Below is a small trained network, with its code and all its weights. Each question gives an input and a target symbol and asks what happens when units are switched off, that is, made to give their printed mean instead of their output.

import numpy as np


def w(rows, s, z=0):
    codes = np.array(rows[::2]) - 128.0
    scale = np.full(codes.shape[1], s)
    scale[-1] = z or s
    return codes * scale


def f(y):
    return y / 2 * (1 + np.tanh(0.7978845608 * (y + 0.044715 * y**3)))


def softmax(a):
    e = np.exp(a - a.max(-1, keepdims=True))
    return e / e.sum(-1, keepdims=True)


def log_softmax(a):
    a = a - a.max(-1, keepdims=True)
    return a - np.log(np.exp(a).sum(-1, keepdims=True))


def net(x, mask):
    ids = ['αεζηθμπτφω'.index(c) for c in x.split()]
    T = len(ids)
    res = E[ids] + P[:T]
    r = res
    for j in range(2):
        rows = slice(2 * j, 2 * j + 2)
        q, k, v = (r @ M[0][rows].T for M in (Q, K, V))
        z = softmax(np.where(np.tri(T) > 0, q @ k.T / 2**0.5, -1e9)) @ v
        o = O[0][rows]
        res = res + np.where(mask[j], z, o[:, -1]) @ o[:, :-1]
    y = f(res @ A[0][:, :-1].T + A[0][:, -1])
    res = res + np.where(mask[2:6], y, B[0][:, -1]) @ B[0][:, :-1]
    return log_softmax(res[-1] @ U[:, :-1].T + U[:, -1])


Q, K, V, O, A, B = {}, {}, {}, {}, {}, {}
E = w([
[88,108,193,215,120,172],'α',
[167,154,141,120,89,198],'ε',
[90,130,166,86,137,136],'ζ',
[117,49,148,138,169,53],'η',
[236,76,137,60,170,140],'θ',
[217,126,142,153,105,58],'μ',
[94,117,57,58,123,247],'π',
[186,110,50,22,131,95],'τ',
[52,129,49,195,78,168],'φ',
[202,142,34,231,66,142],'ω',
],0.012)
P = w([
[124,123,183,164,240,111],'0',
[72,246,127,140,144,96],'1',
[106,79,173,92,108,80],'2',
[123,52,56,102,145,153],'3',
[155,100,153,175,95,252],'4',
[107,60,180,53,28,87],'5',
[110,96,43,85,87,119],'6',
],0.014)
Q[0] = w([
[134,96,186,129,77,133],'head 0',
[122,182,150,138,160,85],'head 0',
[78,138,126,107,110,68],'head 1',
[115,7,109,107,78,113],'head 1',
],0.012)
K[0] = w([
[103,145,142,63,97,100],'head 0',
[140,85,127,126,215,160],'head 0',
[144,33,150,130,108,152],'head 1',
[115,116,93,111,7,131],'head 1',
],0.015)
V[0] = w([
[252,150,160,131,135,221],'head 0',
[122,190,250,89,82,113],'head 0',
[228,117,134,195,106,4],'head 1',
[204,132,97,18,154,71],'head 1',
],0.012)
O[0] = w([
[237,74,203,104,42,254,6],'head 0',
[212,230,193,154,93,87,218],'head 0',
[177,97,120,253,78,87,208],'head 1',
[226,151,63,160,246,195,144],'head 1',
],0.0088,0.0015)
A[0] = w([
[120,57,79,100,98,192,137],'neuron 0',
[206,62,157,24,132,2,3],'neuron 1',
[75,60,120,82,56,55,141],'neuron 2',
[250,59,181,112,174,160,135],'neuron 3',
],0.0065,0.0038)
B[0] = w([
[141,97,147,177,115,23,210],'neuron 0',
[90,135,148,253,186,254,165],'neuron 1',
[80,127,90,161,73,178,255],'neuron 2',
[51,178,117,133,69,169,252],'neuron 3',
],0.0088,0.0059)
U = w([
[92,107,197,127,96,90,68],'α',
[174,135,195,87,91,127,156],'ε',
[115,199,177,122,177,58,196],'ζ',
[84,123,131,189,195,86,96],'η',
[110,97,128,162,152,225,53],'θ',
[171,139,136,176,136,100,194],'μ',
[115,97,122,53,157,140,235],'π',
[135,132,54,147,189,165,74],'τ',
[65,128,73,135,127,117,4],'φ',
[151,1,100,128,82,106,183],'ω',
],0.0083,0.0038)

Each question gives the input, a string of symbols that net reads in full, and the target symbol t.
The units are the heads (2 rows each of Q, K, V and O) and the neurons (one row each of A and B). Each row of codes is followed by its name. A weight is (code - 128) times the scale printed after its matrix; where a second scale follows, it is the last column's (O, A, B and U).
mask holds one flag per unit, heads first, then neurons. A switched-off unit (its flag False) gives its mean, the last column of its rows in O or B, instead of its output. The means were averaged over made-up inputs and are rounded, as every weight is.
A unit's drop is (log p(t) with every unit on - log p(t) with that unit switched off) / (log p(t) with every unit on - log p(t) with every unit switched off).
The circuit of an input: a set's keep is (log p(t) with only the set's units on - log p(t) with every unit switched off) / (log p(t) with every unit on - log p(t) with every unit switched off). Starting from all 6 units, units are removed one at a time, each time the one whose removal leaves the highest keep (on an exact tie, the one counted first), for as long as the keep stays at least 0.8.
units of the circuit, in order: the units of the circuit, biggest drop first
most important unit: the unit with the biggest drop
heads that matter: for each layer, one digit per head in row order, 1 if its drop is at least 0.15 and else 0, layers parted by /
input μ π π α, target π: most important unit -> head 1
input ζ θ φ ζ, target φ: heads that matter -> 11
input τ μ ε φ ε, target μ: units of the circuit, in order -> head 1; head 0
input μ α π τ, target τ: units of the circuit, in order -> head 1; neuron 1
input τ ω φ φ π τ η, target τ: heads that matter -> 01
input π ω ζ μ φ, target ω: units of the circuit, in order -> head 1; neuron 3
input π φ α τ ω, target φ: units of the circuit, in order -> head 0; head 1
input φ α μ ω θ ω π, target ω: units of the circuit, in order -> neuron 0; head 1; neuron 3
input φ ζ α η τ, target ζ: heads that matter -> 10
input π α ε η φ, target α: heads that matter -> 01
input τ α ε φ ω, target α: heads that matter -> 01
input π ω ω ε ε, target ω: heads that matter -> 11
input ω τ η π φ, target τ: units of the circuit, in order -> head 1; head 0
input ω ε η μ ω, target ε: most important unit -> head 0
input π π π ε, target π: heads that matter -> 01
input τ μ π ζ τ, target μ: heads that matter -> 11
input ζ τ τ μ, target τ: heads that matter -> 01
input π ε η θ θ, target ε: units of the circuit, in order -> head 0; head 1
input π ω π θ τ, target ω: units of the circuit, in order -> head 1; head 0
input η ε η, target η: most important unit -> head 0
input μ ζ μ μ μ, target ζ: units of the circuit, in order -> head 0; head 1
